[-227,-297,276,181,-196,-179,-525,-55,-407,389,253,219,-18,-298,187,147,208,-70,130,146,-2,325,-105,-426,-39,-10,256,-71,167,-106,-133,3,-6,-60,633,-249,-6,-152,199,136,70] | [89]
[-92,143,97,-27,-11,-14,378,-126,67,-151,190,181,-29,-10,164,-68,-66,160,-114,-206,249,-18,124,-296,-47,64,-243,-1,31,333,-329,-69,-54,82,-160,209,-61,-67,270,-111,-160] | [89]
[96,195,214,84,139,34,226,84,164,-72,81,73,241,111,-87,-286,-129,-183,53,-252,340,214,52,-89,-6,293,-75,-404,24,-147,-187,44,115,-253,13,-130,241,-308,85,-219,297] | [73]
[-178,90,119,-21,-46,-106,383,-160,131,-201,202,123,-22,59,123,-155,-68,247,-179,-206,318,77,54,-343,-81,121,-151,-2,-60,212,-242,-72,-63,11,-184,161,-48,-108,247,-84,-75] | [89]
[156,9,-136,-35,337,-145,-147,-74,187,-46,63,49,24,55,241,58,254,-113,-367,-30,-138,312,38,379,233,46,372,-212,104,-379,-184,-14,-150,206,-183,71,-108,258,-289,-79,-25] | [81]
[-57,161,212,23,12,-3,402,-59,178,-227,155,162,0,37,146,-13,-109,111,-126,-236,339,5,90,-227,-80,86,-46,-67,-35,202,-314,-27,-33,-4,-118,123,-54,-134,171,-49,-85] | [82]
[83,-99,271,-103,-129,277,-159,136,-60,94,164,239,-14,153,572,67,22,-69,193,-2,114,-262,-106,79,-51,-170,91,97,186,165,-414,96,-69,-316,364,-8,-106,-10,382,-78,-236] | [92]
[-129,-69,111,215,71,-5,206,8,-144,-537,111,-45,149,-13,-254,176,-314,235,5,138,-210,167,112,133,-7,91,-26,255,-381,47,-46,-100,263,62,-361,129,-188,108,-208,342,53] | [78]
[-89,-105,81,228,203,-6,226,-28,-89,-535,5,-99,186,61,-165,-14,-260,273,29,93,-256,285,49,46,-53,141,-40,173,-292,-44,-75,-63,225,119,-303,44,-77,32,-196,306,36] | [88]
[150,50,-244,-81,266,-159,-185,-50,112,40,160,63,45,21,175,24,279,-146,-366,-27,-140,264,107,467,326,82,262,-239,133,-330,-153,-54,-106,158,-265,141,-130,300,-201,-179,61] | [89]
[-21,-63,158,269,140,11,198,15,-30,-572,22,-43,176,38,-208,215,-291,190,-24,118,-178,181,63,201,-73,60,152,195,-382,-62,-76,-63,234,109,-280,59,-175,76,-297,411,22] | [85]
[-131,-336,-78,-255,-884,-91,-64,-199,-236,-63,214,-99,307,296,-75,-257,-322,304,162,86,377,-81,-373,211,-63,-187,-89,368,-429,247,-138,-169,119,-344,59,45,-412,213,326,-42,-103] | [85]
[133,221,249,-87,138,290,212,16,-47,-26,44,215,141,97,-9,-189,-263,-320,211,-160,109,85,54,-296,-17,150,-478,-178,56,169,-465,-12,9,-111,80,161,197,-107,19,-301,-113] | [82]
[-220,83,216,-35,-90,-89,357,-122,171,-229,239,129,-33,140,69,-124,-124,212,-193,-162,385,42,12,-300,-99,128,-100,44,-171,151,-164,-60,-52,-162,-187,149,-28,-111,208,-81,-7] | [78]
[-17,-363,-56,-146,-752,-131,-30,-220,-77,-105,66,-133,328,304,69,-246,-221,355,116,24,413,-37,-424,250,-152,-242,151,281,-343,146,-154,-93,76,-209,166,-129,-375,128,299,67,-156] | [81]
[-63,-281,-203,-178,-867,-124,-54,-130,-262,1,260,-95,352,187,-72,-229,-219,314,162,41,376,-158,-245,386,9,-176,-72,273,-299,301,-95,-163,209,-300,5,-1,-426,174,475,-53,12] | [82]
[34,-205,442,-140,-109,268,-131,37,79,-4,26,181,-61,307,664,31,-37,-21,142,14,181,-148,-314,-78,-173,-224,240,176,52,47,-420,140,-192,-351,487,-100,-59,-14,203,-20,-363] | [92]
[108,7,72,354,256,16,236,123,50,-541,6,-56,237,8,-117,181,-168,179,-25,23,-158,128,159,403,-29,99,258,20,-208,-107,-70,-9,299,125,-298,-41,-139,-23,-167,386,143] | [73]
[59,-46,65,337,254,1,204,20,-25,-525,-19,-37,197,-19,-119,168,-175,220,-14,74,-243,184,122,223,-74,63,146,110,-220,-47,-102,-37,241,242,-261,13,-136,24,-198,414,13] | [88]
[258,271,254,12,122,208,197,125,163,-69,48,173,227,125,-44,-109,-208,-352,115,-228,313,34,68,37,-9,158,-110,-339,25,-40,-354,46,71,-212,56,-3,158,-185,0,-222,98] | [78]
[66,13,-10,235,170,90,184,22,-181,-443,66,44,166,-75,-167,241,-218,131,36,120,-326,55,205,256,10,16,-96,203,-202,158,-175,-104,252,257,-326,202,-200,158,-152,309,-79] | [82]
[-19,-40,68,-28,176,-161,16,-171,8,15,-52,-139,41,-150,-132,169,-57,-139,-199,122,15,187,44,311,409,-146,-228,77,-156,99,321,98,69,-173,-255,-339,297,313,-313,-259,204] | [92]
[214,-11,-131,405,377,-186,-31,-353,232,191,-19,244,91,289,-6,-260,467,182,-380,211,50,-145,0,158,-357,-121,-265,141,52,98,495,44,13,49,-13,-218,615,-137,495,-36,115] | [81]
[120,186,357,-25,90,145,186,29,173,-111,26,141,162,152,-52,-126,-256,-292,70,-189,331,162,-39,-183,-56,160,-86,-259,-90,-95,-327,39,-8,-226,99,-17,172,-171,-119,-185,46] | [78]
[40,1,136,243,141,86,267,96,-21,-613,33,-42,215,43,-183,207,-336,162,36,52,-165,117,117,287,-38,84,132,142,-338,-25,-171,-61,273,94,-327,105,-229,63,-258,377,22] | [85]
[-200,63,206,39,-30,-154,404,-129,235,-273,173,68,-1,108,106,-157,-81,276,-217,-223,405,138,1,-314,-119,159,34,-48,-132,71,-164,-34,-43,-75,-160,42,-19,-187,185,-17,30] | [73]
[-61,-311,-89,-182,-890,-144,-50,-139,-132,-89,205,-130,362,283,-81,-216,-280,306,117,32,481,-99,-355,384,-59,-180,121,264,-423,150,-90,-139,165,-363,54,-60,-442,155,331,14,10] | [85]
[267,76,-238,425,325,-195,-37,-265,157,252,74,272,130,145,-60,-180,499,128,-354,161,58,-221,150,312,-243,-98,-277,43,142,169,465,16,101,89,-88,-172,525,-127,582,-62,208] | [88]
[-103,147,40,22,-14,-70,377,-97,56,-141,226,156,23,-24,98,-127,-33,195,-112,-220,262,9,159,-243,-35,124,-228,-56,49,289,-260,-76,10,57,-201,170,-47,-121,343,-106,-39] | [81]
[96,36,-38,290,241,77,199,74,-163,-430,60,27,189,-124,-132,219,-163,140,48,76,-330,63,261,301,39,52,-65,112,-110,135,-160,-72,291,268,-332,132,-165,92,-89,306,0] | [89]
[-89,184,48,11,-79,-67,351,-64,59,-117,280,186,14,-45,59,-32,-41,135,-145,-212,313,-54,189,-143,3,106,-178,-61,12,298,-242,-90,26,7,-221,201,-96,-88,324,-115,1] | [82]
[197,220,237,24,142,150,197,48,132,-43,22,146,212,116,-49,-172,-173,-296,91,-207,277,119,33,-73,-25,166,-158,-318,23,-36,-304,36,53,-168,76,-38,215,-194,0,-230,94] | [82]
[-198,-311,302,143,-184,-118,-499,-114,-424,369,182,238,-36,-276,219,165,157,-84,168,167,-49,309,-149,-499,-82,-83,168,11,155,-23,-210,-1,-56,16,673,-209,-6,-96,146,139,-94] | [81]
[-58,-113,136,277,268,4,214,-21,-15,-548,-28,-76,148,83,-79,53,-204,278,-20,106,-253,248,33,77,-99,98,78,184,-276,-78,-56,-24,194,126,-252,-3,-55,11,-207,363,9] | [89]
[15,-305,-82,-187,-857,-108,-64,-155,-89,-76,154,-109,347,299,-22,-157,-256,268,98,44,475,-155,-373,449,-72,-256,150,287,-403,171,-111,-116,128,-324,88,-70,-438,198,302,17,-70] | [85]
[-235,-290,231,45,-221,-86,-543,-147,-535,478,257,296,-103,-325,247,174,186,-121,169,199,-121,246,-97,-548,-2,-110,-32,72,214,120,-248,-41,-95,33,636,-77,-21,4,213,23,-165] | [89]
[-215,-304,429,76,-252,-82,-527,-90,-325,305,213,267,-93,-184,229,280,85,-143,100,196,45,250,-212,-448,-100,-121,312,74,13,-98,-222,7,-119,-113,675,-152,-75,-35,17,168,-125] | [78]
[194,213,331,54,188,190,262,81,197,-162,-27,127,213,164,-8,-172,-233,-265,114,-238,286,157,-3,-133,-92,196,-61,-324,-14,-100,-369,59,45,-166,104,-52,196,-251,-66,-148,59] | [82]
[-44,167,107,88,6,-82,394,-34,205,-235,205,139,51,38,105,-69,-35,186,-175,-255,359,8,134,-113,-82,146,35,-129,-14,129,-243,-45,22,11,-192,109,-84,-180,261,-10,37] | [73]
[-189,-281,311,133,-215,-81,-526,-65,-435,384,240,274,-38,-249,190,198,150,-132,164,189,-41,241,-123,-422,-69,-70,171,19,128,-25,-195,-14,-32,-65,655,-157,-22,-84,165,122,-48] | [82]
[80,-226,-183,-182,-833,-30,-34,-82,-197,-34,198,-62,378,213,-14,-145,-244,230,186,11,387,-244,-241,516,-10,-240,5,245,-274,308,-201,-140,197,-255,39,16,-473,200,421,-29,-79] | [82]
[226,27,-133,376,271,-168,-76,-314,175,239,55,287,87,233,-72,-137,439,97,-379,232,82,-224,46,260,-293,-153,-258,153,15,149,492,14,45,3,-28,-158,539,-73,479,-54,141] | [82]
[-128,-371,16,-243,-877,-118,-74,-188,-92,-129,174,-137,304,385,-29,-257,-326,321,107,72,479,-50,-463,243,-116,-187,116,346,-498,94,-101,-122,78,-431,103,-46,-405,171,252,14,-70] | [78]
[29,-20,-77,-105,233,-189,-215,-79,168,-21,155,35,2,119,125,21,201,-146,-407,23,-77,370,-18,335,268,113,364,-181,-36,-472,-83,-43,-154,12,-212,101,-91,282,-350,-141,93] | [85]
[250,-15,-53,340,345,-113,-34,-409,210,179,-82,291,25,241,64,-111,399,114,-358,224,26,-172,-40,62,-371,-242,-274,220,27,196,337,40,-79,170,72,-145,535,-33,355,-1,-114] | [88]
[-208,-324,470,117,-266,-125,-522,-90,-267,277,182,230,-62,-172,201,283,78,-131,83,183,115,289,-254,-424,-127,-117,428,39,-32,-176,-174,28,-105,-142,709,-244,-60,-80,-24,212,-66] | [78]
[174,59,-176,-216,200,-53,-287,-83,118,67,188,157,-42,96,199,133,208,-254,-379,67,-145,123,58,467,313,-35,170,-78,43,-269,-207,-59,-214,88,-248,290,-166,456,-284,-217,-110] | [92]

[-46,-189,-11,330,-206,316,82,71,76,-175,-4,185,161,145,-126,378,-93,27,57,-134,102,-67,-67,100,16,322,-118,-100,171,87,407,32,293,116,23,32,519,-16,-207,90,218] | [57]
[110,6,-5,47,48,-133,84,35,48,-73,89,-264,-15,-143,57,7,175,118,83,-167,15,-21,29,33,208,-96,16,76,4,-147,-3,-143,41,-55,-23,68,-62,45,-103,109,57] | [38]
[58,-29,-31,139,64,149,-145,129,113,55,176,-289,-32,-9,161,16,-102,-80,359,-282,123,109,-1,105,173,19,79,29,137,89,197,63,32,-12,-99,52,57,-86,-102,102,-58] | [57]
[73,-117,-127,61,-111,-65,325,276,67,-163,-188,-119,-71,7,-19,112,43,230,-244,92,96,69,-5,-37,-38,48,-140,-268,-294,-178,-76,-165,123,-222,-79,-84,86,-54,-23,-60,186] | [57]
[-41,-58,32,55,-184,-104,24,-68,23,-81,-288,121,-84,169,-268,177,-5,2,-436,265,70,46,-86,-220,-153,197,-170,-244,-244,-101,-3,41,83,-43,54,68,-177,-90,252,55,222] | [52]
[-119,-13,-37,91,-64,-158,106,162,59,-103,-164,128,-78,378,-157,-86,-206,92,-197,140,207,115,85,-117,-101,98,-288,-113,-147,-276,-118,55,141,-229,80,-3,-231,-84,-80,31,69] | [43]
[196,-242,371,-12,60,-14,-69,-403,281,137,307,-78,-93,-383,467,63,216,-420,-113,94,-284,0,-130,149,194,-165,388,207,163,204,-32,-338,91,304,39,-163,516,-50,11,-131,-131] | [52]
[110,130,-55,-58,-136,74,-154,-108,79,106,24,202,153,87,3,-40,-148,-5,232,-129,-20,-79,-106,-77,58,49,116,50,276,118,219,42,86,149,141,115,111,-51,-72,155,60] | [47]
[186,-20,-27,-64,-236,136,-96,-212,69,83,124,143,109,-88,246,104,-2,-236,220,-70,-162,-105,-199,14,63,5,254,2,307,288,270,-13,133,196,71,74,364,-30,-91,71,111] | [43]
[-122,-35,-118,13,-117,-234,292,70,37,-199,-214,230,-149,376,-276,-154,-222,327,-306,156,277,19,35,-189,-141,-20,-154,69,-278,-101,-215,1,56,-177,96,39,-291,-152,-25,142,56] | [47]
[65,27,10,44,-162,73,-140,-185,61,7,67,125,163,119,47,101,-87,-192,231,-115,-25,-45,-95,13,97,119,22,30,308,12,176,33,127,91,90,165,190,18,-80,108,73] | [53]
[55,24,-53,115,44,69,-125,23,70,77,140,-160,68,92,150,-63,-93,-165,400,-267,91,86,45,97,180,42,-17,47,249,-72,146,54,47,-62,-20,106,-29,-42,-105,94,-41] | [58]
[65,-27,191,-98,-9,-126,-217,-175,163,99,219,-124,-210,-86,269,-75,-32,-277,-18,97,-72,61,-107,-26,63,-176,255,145,37,191,-73,-14,40,111,41,-28,41,-90,-19,54,-105] | [47]
[157,293,-28,-55,133,-122,-279,205,119,115,70,-449,88,-218,11,-32,85,82,237,-221,1,54,52,16,226,1,-36,-103,44,-284,3,-74,0,-76,11,101,-44,70,8,125,75] | [47]
[172,131,-176,-63,-79,-51,17,-7,52,-2,-89,-137,101,-190,-90,66,120,157,36,-121,4,-81,-61,-42,87,41,65,-97,-44,-17,62,-115,-25,4,19,169,53,-22,144,151,212] | [57]
[-81,-29,-30,86,59,-137,-23,61,164,-45,-81,-132,-131,78,-62,-36,-97,-82,-232,123,178,153,85,7,-55,100,-144,-136,-248,-156,-189,-22,0,-187,7,75,-108,-128,145,-4,65] | [52]
[-68,-115,75,272,-79,135,-131,-96,40,-130,176,-89,24,82,-27,255,-9,-177,188,-197,96,-19,-32,106,137,161,-35,87,205,76,276,119,154,87,-12,176,156,18,-146,188,88] | [53]
[-53,140,-86,-124,-158,-219,-57,13,33,-12,-134,263,-72,339,-91,-203,-253,40,-126,180,99,28,-21,-237,-144,-19,-104,-70,-50,-81,-91,145,80,-135,170,108,-357,-81,-83,96,81] | [38]
[2,36,-23,40,-108,59,-203,-62,102,18,98,13,1,32,36,70,-112,-165,104,-46,39,-12,-71,11,9,87,74,-16,116,165,165,107,96,73,65,132,145,-68,-46,141,101] | [47]
[49,0,-30,16,14,-160,28,-111,120,-86,123,-203,-18,-131,91,-4,81,-98,32,-66,41,-12,26,120,132,-50,48,107,-11,-72,-155,-150,12,-62,21,140,132,-3,-1,90,58] | [38]
[74,198,-29,-33,-97,27,-247,93,36,76,57,-8,106,164,9,-39,-194,24,357,-187,42,8,-70,-90,106,29,-3,6,267,-43,195,138,110,24,82,100,-52,16,-187,172,19] | [58]
[158,143,-225,3,-107,-82,243,114,-54,-172,-130,-82,201,10,-244,47,82,512,204,-313,112,-142,-20,-80,198,-1,-69,57,42,-217,75,-145,30,-71,13,189,-76,80,-94,245,171] | [53]
[64,215,135,-82,49,-240,-229,-50,42,47,34,-227,-56,-2,-157,-69,22,144,63,-97,46,6,-42,-167,173,-98,35,181,17,-154,-66,-1,-20,65,78,95,-301,19,62,260,-41] | [43]
[-31,-154,-43,53,-167,-73,227,-45,36,-182,-7,123,-155,111,-41,36,-43,122,-184,75,111,-58,-71,-69,-54,-59,64,99,-126,174,11,-12,110,2,30,25,13,-108,-108,135,94] | [43]
[80,52,144,97,-31,217,-335,20,138,146,135,27,111,36,80,103,-142,-106,284,-184,-42,19,-102,-16,134,116,82,-14,337,96,378,96,164,213,69,5,198,-13,-173,83,-9] | [52]
[33,-33,-44,-45,53,-247,-7,-239,146,-7,106,-237,-151,-190,160,-94,125,-291,-136,84,27,45,43,105,47,-87,111,68,-156,13,-279,-138,-88,-100,11,161,-11,-105,214,52,53] | [43]
[50,-77,-76,10,-194,-10,169,222,64,-91,-39,137,-21,186,178,2,-136,34,-26,95,10,45,-41,-46,-58,-5,-93,-200,12,-83,49,-16,242,-162,30,-92,117,-14,-324,-86,110] | [38]
[-47,-255,-177,59,-319,-99,387,-173,-42,-260,-176,255,-150,165,-64,121,33,-26,-385,240,92,-68,-93,-97,-190,43,-28,-96,-242,163,-30,1,92,-116,10,130,-60,-131,59,63,263] | [38]
[165,197,25,-83,-21,-156,-131,116,36,4,17,-341,22,-173,-44,70,135,171,103,-128,-31,-17,-65,-84,184,-58,22,-31,-5,-179,9,-84,44,-4,6,61,-45,84,-8,171,101] | [43]
[65,123,-176,32,107,-184,69,123,72,-84,29,-288,41,-89,-28,-104,91,173,123,-210,123,6,137,65,177,-39,-96,-2,-62,-271,-104,-119,-30,-212,-6,198,-174,26,-60,121,100] | [53]
[-105,-336,20,381,-28,-35,397,250,16,-344,-31,-182,-159,4,-72,296,236,141,-355,45,140,34,118,97,21,119,-290,-175,-286,-216,84,-103,251,-204,-107,-71,59,21,-214,-12,250] | [58]
[-43,-232,272,231,-132,83,-147,-195,81,-72,174,48,-66,-34,136,331,145,-397,-161,110,-131,-21,-87,55,35,140,-7,-69,150,95,283,54,277,165,49,8,259,42,-157,5,157] | [38]
[305,175,-177,-367,-195,-103,-158,-213,115,204,66,-79,41,-231,398,-131,-13,-322,212,44,-194,-16,-199,-19,28,-154,350,-90,125,210,-106,-103,-68,8,45,133,209,-77,158,5,72] | [43]
[183,-62,-25,-232,-243,-125,46,-357,95,19,99,118,-73,-118,332,-45,23,-280,-31,152,-166,-76,-213,-30,-6,-188,343,92,75,294,-111,-129,22,91,67,79,220,-77,32,12,40] | [38]
[-79,-169,-143,176,-43,-121,358,17,66,-173,-146,170,-33,148,-99,-25,41,69,-320,114,145,3,137,22,-82,110,-226,-111,-196,-187,-72,-113,118,-207,63,50,-62,-98,-27,-12,203] | [43]
[73,-127,69,-98,-68,-87,-34,-301,177,17,310,3,-181,-141,401,-112,-31,-328,45,58,-77,-32,-111,100,57,-240,379,271,100,379,-91,-85,34,126,53,31,255,-118,-117,47,-86] | [58]
[154,184,-13,-76,56,-315,130,285,-5,-105,-94,-408,-22,-66,-133,-52,147,471,25,-141,75,29,33,-139,224,-154,-130,7,-165,-457,-189,-193,18,-193,-36,-5,-304,110,-74,141,40] | [38]
[13,-65,-130,23,-264,-33,202,-41,9,-138,-159,267,18,147,-118,100,-36,92,-203,119,47,-86,-84,-110,-115,98,-56,-117,-68,48,82,-9,152,-26,91,76,77,-66,-32,88,244] | [43]
[177,157,-124,-127,-138,-168,51,71,-30,-110,-61,-254,20,-96,-85,68,100,283,104,-137,26,-67,-114,-124,141,-94,54,-8,-64,-96,-36,-82,-6,-64,-30,157,-109,62,5,207,137] | [53]
[56,-4,-54,105,-234,160,-200,-8,7,-4,7,-102,99,85,67,286,-59,-318,224,-74,6,52,-129,34,28,241,-66,-234,186,20,254,146,150,-17,-38,146,230,6,24,80,192] | [58]
[0,-71,-65,-90,16,-246,83,-343,158,-62,71,-113,-229,-102,35,-160,-19,-110,-179,80,140,5,-32,28,6,-165,259,285,-231,236,-346,-135,-181,-2,18,184,-54,-215,289,159,-50] | [57]
[80,-23,194,195,84,297,-420,25,212,210,315,-182,123,-18,325,107,-139,-414,498,-281,-46,133,-25,200,239,142,73,-2,464,35,350,62,174,153,-12,-29,400,-11,-202,-13,-115] | [57]
[27,-376,268,183,71,-53,51,-302,156,-74,353,-256,-250,-245,417,127,274,-452,-119,39,-107,52,-13,210,180,-142,206,181,22,156,-18,-165,95,77,-91,-27,197,-38,-87,-56,-65] | [53]
[195,-153,276,-239,-198,-268,47,-321,91,-66,157,-184,-287,-185,329,79,142,-191,-197,239,-191,2,-289,-102,95,-340,381,220,-90,200,-288,-220,39,132,-40,-94,161,-13,45,19,-113] | [53]
[26,-139,-39,24,-340,-22,288,-27,-10,-198,-222,275,-22,218,-176,198,-64,187,-280,174,62,-68,-170,-175,-122,90,-50,-82,-121,46,43,-50,187,16,51,-25,149,-68,-8,85,194] | [47]
